Here is a tiny trained network, its code and every weight. The questions are about switching its units off for an input and a class, where a switched-off unit gives its printed mean instead of its output.

import numpy as np


def w(rows, s, z=0):
    codes = np.array(rows[::2]) - 128.0
    scale = np.full(codes.shape[1], s)
    scale[-1] = z or s
    return codes * scale


def norm(h):
    return h / np.sqrt((h * h).mean(-1, keepdims=True) + 1e-5)


def f(y):
    return np.maximum(y, 0)


def log_softmax(a):
    a = a - a.max(-1, keepdims=True)
    return a - np.log(np.exp(a).sum(-1, keepdims=True))


def net(x, mask):
    res = np.array(x, float).reshape(1, 8) / 4 @ E
    u = 0
    for l in range(3):
        y = f(norm(res) @ A[l][:, :-1].T + A[l][:, -1])
        res = res + np.where(mask[u : u + 12], y, B[l][:, -1]) @ B[l][:, :-1]
        u += 12
    return log_softmax(norm(res)[-1] @ U[:, :-1].T + U[:, -1])


A, B = {}, {}
E = w([
[127,128,126,128,130,128],'x0',
[129,128,128,127,127,129],'x1',
[124,126,123,130,132,128],'x2',
[69,127,189,69,204,102],'x3',
[16,65,97,34,2,142],'x4',
[133,37,167,137,140,133],'x5',
[113,127,145,160,97,34],'x6',
[87,163,196,186,68,166],'x7',
],0.0092)
A[0] = w([
[96,164,89,122,126,126,254],'0.n0',
[158,130,150,136,111,51,86],'0.n1',
[104,201,136,83,144,109,114],'0.n2',
[165,62,119,175,100,145,101],'0.n3',
[104,49,212,105,179,124,92],'0.n4',
[75,95,149,143,185,124,81],'0.n5',
[136,130,158,147,91,57,54],'0.n6',
[120,114,149,116,134,68,97],'0.n7',
[155,127,135,69,159,247,52],'0.n8',
[115,115,133,138,106,52,88],'0.n9',
[66,165,168,158,129,136,171],'0.n10',
[137,115,66,33,178,54,61],'0.n11',
],0.015,0.0054)
B[0] = w([
[142,103,111,97,85,68,255],'0.n0',
[83,142,71,151,176,184,190],'0.n1',
[139,216,34,110,114,73,196],'0.n2',
[178,238,98,60,82,104,198],'0.n3',
[155,220,58,106,82,82,234],'0.n4',
[179,150,91,159,78,111,180],'0.n5',
[79,170,91,143,157,188,180],'0.n6',
[105,128,96,156,145,151,175],'0.n7',
[27,156,72,224,150,154,218],'0.n8',
[66,141,56,174,165,200,188],'0.n9',
[139,168,204,127,83,158,233],'0.n10',
[184,96,189,144,75,251,241],'0.n11',
],0.013,0.0063)
A[1] = w([
[116,145,217,139,103,132,106],'1.n0',
[150,149,150,187,189,82,134],'1.n1',
[156,170,164,132,205,119,118],'1.n2',
[155,108,86,129,166,170,107],'1.n3',
[54,59,162,67,102,77,137],'1.n4',
[158,138,160,152,171,88,109],'1.n5',
[154,46,173,124,150,85,6],'1.n6',
[163,197,122,107,117,144,140],'1.n7',
[29,46,251,44,228,40,15],'1.n8',
[121,146,87,118,117,80,164],'1.n9',
[194,62,111,95,161,160,119],'1.n10',
[170,156,108,122,81,104,107],'1.n11',
],0.019,0.021)
B[1] = w([
[143,172,177,167,35,131,142],'1.n0',
[176,80,87,132,156,210,170],'1.n1',
[161,59,112,127,113,161,159],'1.n2',
[114,209,150,146,106,109,154],'1.n3',
[205,39,120,128,181,229,151],'1.n4',
[192,57,125,119,159,193,140],'1.n5',
[112,64,64,180,71,99,128],'1.n6',
[105,107,132,89,94,71,254],'1.n7',
[19,252,236,212,216,45,128],'1.n8',
[133,127,102,109,181,149,224],'1.n9',
[115,186,185,146,29,141,146],'1.n10',
[132,98,112,57,160,50,191],'1.n11',
],0.017,0.015)
A[2] = w([
[117,143,86,133,141,109,139],'2.n0',
[42,60,117,103,147,147,147],'2.n1',
[190,131,155,142,158,115,80],'2.n2',
[10,62,238,252,226,4,7],'2.n3',
[56,186,244,211,185,21,40],'2.n4',
[135,167,120,61,166,85,119],'2.n5',
[159,164,104,119,158,109,130],'2.n6',
[131,168,205,145,90,117,125],'2.n7',
[119,103,138,95,129,62,126],'2.n8',
[161,138,122,59,145,119,123],'2.n9',
[83,128,103,188,125,123,126],'2.n10',
[66,131,98,186,154,146,121],'2.n11',
],0.021)
B[2] = w([
[86,134,122,134,150,112,231],'2.n0',
[183,124,106,139,170,173,214],'2.n1',
[118,91,144,81,138,140,134],'2.n2',
[233,16,19,22,27,252,128],'2.n3',
[211,54,39,90,67,216,130],'2.n4',
[135,80,125,132,131,68,250],'2.n5',
[110,106,127,97,111,119,208],'2.n6',
[177,172,130,147,30,146,172],'2.n7',
[135,111,122,178,143,98,201],'2.n8',
[127,101,147,149,121,95,254],'2.n9',
[97,155,81,181,158,131,167],'2.n10',
[113,120,118,194,172,128,177],'2.n11',
],0.023,0.0092)
U = w([
[206,28,148,143,158,205,125],'0',
[99,122,124,88,116,55,155],'1',
[49,208,77,231,161,185,24],'2',
[152,197,199,152,8,116,80],'3',
[105,102,104,63,145,45,24],'4',
[130,109,134,209,114,112,255],'5',
],0.014,0.0079)

Each question gives the input, the list of numbers given to net, and the class t.
The units are the neurons (one row each of A and B). Each row of codes is followed by its name. A weight is (code - 128) times the scale printed after its matrix; where a second scale follows, it is the last column's (A, B and U).
mask holds one flag per neuron, layer by layer. A switched-off neuron (its flag False) gives its mean, the last column of its row in B, instead of its output. The means were averaged over made-up inputs and are rounded, as every weight is.
A unit's drop is (log p(t) with every unit on - log p(t) with that unit switched off) / (log p(t) with every unit on - log p(t) with every unit switched off).
The circuit of an input: a set's keep is (log p(t) with only the set's units on - log p(t) with every unit switched off) / (log p(t) with every unit on - log p(t) with every unit switched off). Starting from the 12 units with the biggest drops (on a tie, the unit counted first), units are removed one at a time, each time the one whose removal leaves the highest keep (on an exact tie, the one counted first), for as long as the keep stays at least 0.8.
circuit, biggest first: the units of the circuit, biggest drop first
unit that matters most: the unit with the biggest drop
k most important neurons of layer l: the k neurons of layer l with the biggest drops, biggest first
input [-6,-8,-3,1,-5,-5,-7,4], class 2: circuit, biggest first => 0.n8
input [-1,-5,5,-3,5,-2,-5,3], class 0: circuit, biggest first => 2.n1, 0.n4
input [-4,-4,0,-6,1,-3,-4,6], class 1: circuit, biggest first => 0.n11, 1.n11, 2.n1
input [-2,3,-7,-8,-2,4,-4,8], class 1: circuit, biggest first => 0.n3, 1.n11
input [-1,3,2,-6,-1,-2,4,7], class 3: circuit, biggest first => 0.n10, 1.n0, 2.n7
input [4,5,4,-3,-7,8,2,2], class 4: circuit, biggest first => 0.n3, 1.n11
input [7,-7,8,7,2,-7,-3,-8], class 3: 2 most important neurons of layer 0 => 0.n11, 0.n4
input [-3,2,6,2,7,-2,1,8], class 3: circuit, biggest first => 0.n10, 1.n0
input [-1,-3,0,-5,-6,-3,4,-3], class 0: circuit, biggest first => 1.n1, 0.n4, 0.n2
input [1,6,4,1,8,-7,-7,-8], class 0: circuit, biggest first => 0.n4, 2.n1
input [-3,7,5,-1,3,-8,-3,5], class 4: 2 most important neurons of layer 0 => 0.n2, 0.n11
input [-4,-2,3,-3,-6,6,-7,-4], class 2: 3 most important neurons of layer 1 => 1.n3, 1.n11, 1.n4
input [-2,4,3,-6,2,-2,2,7], class 3: 3 most important neurons of layer 0 => 0.n10, 0.n4, 0.n2
input [-5,-7,-2,-7,3,4,1,8], class 3: unit that matters most => 1.n0
input [-6,4,5,2,-6,7,7,-4], class 2: circuit, biggest first => 0.n1, 0.n9, 1.n11, 2.n5
input [3,-5,-8,-8,-2,6,8,5], class 1: 4 most important neurons of layer 0 => 0.n3, 0.n8, 0.n11, 0.n7
input [-4,-5,7,-1,-7,-2,-2,8], class 3: 2 most important neurons of layer 2 => 2.n7, 2.n1
input [2,-4,2,8,-6,8,-5,5], class 1: 2 most important neurons of layer 0 => 0.n4, 0.n5
input [-7,6,-5,-7,-8,-2,7,-2], class 0: 3 most important neurons of layer 0 => 0.n4, 0.n8, 0.n2
input [6,6,0,7,8,3,8,8], class 0: circuit, biggest first => 1.n4
input [-7,7,7,-2,-1,7,-7,-1], class 2: 2 most important neurons of layer 0 => 0.n8, 0.n0
input [-6,-5,-8,-8,-4,-2,-8,-4], class 1: 2 most important neurons of layer 0 => 0.n3, 0.n9
input [-2,-7,-3,-8,-1,2,6,4], class 1: 2 most important neurons of layer 0 => 0.n3, 0.n8
input [-5,-8,0,5,-1,7,-7,6], class 2: 3 most important neurons of layer 0 => 0.n8, 0.n3, 0.n0
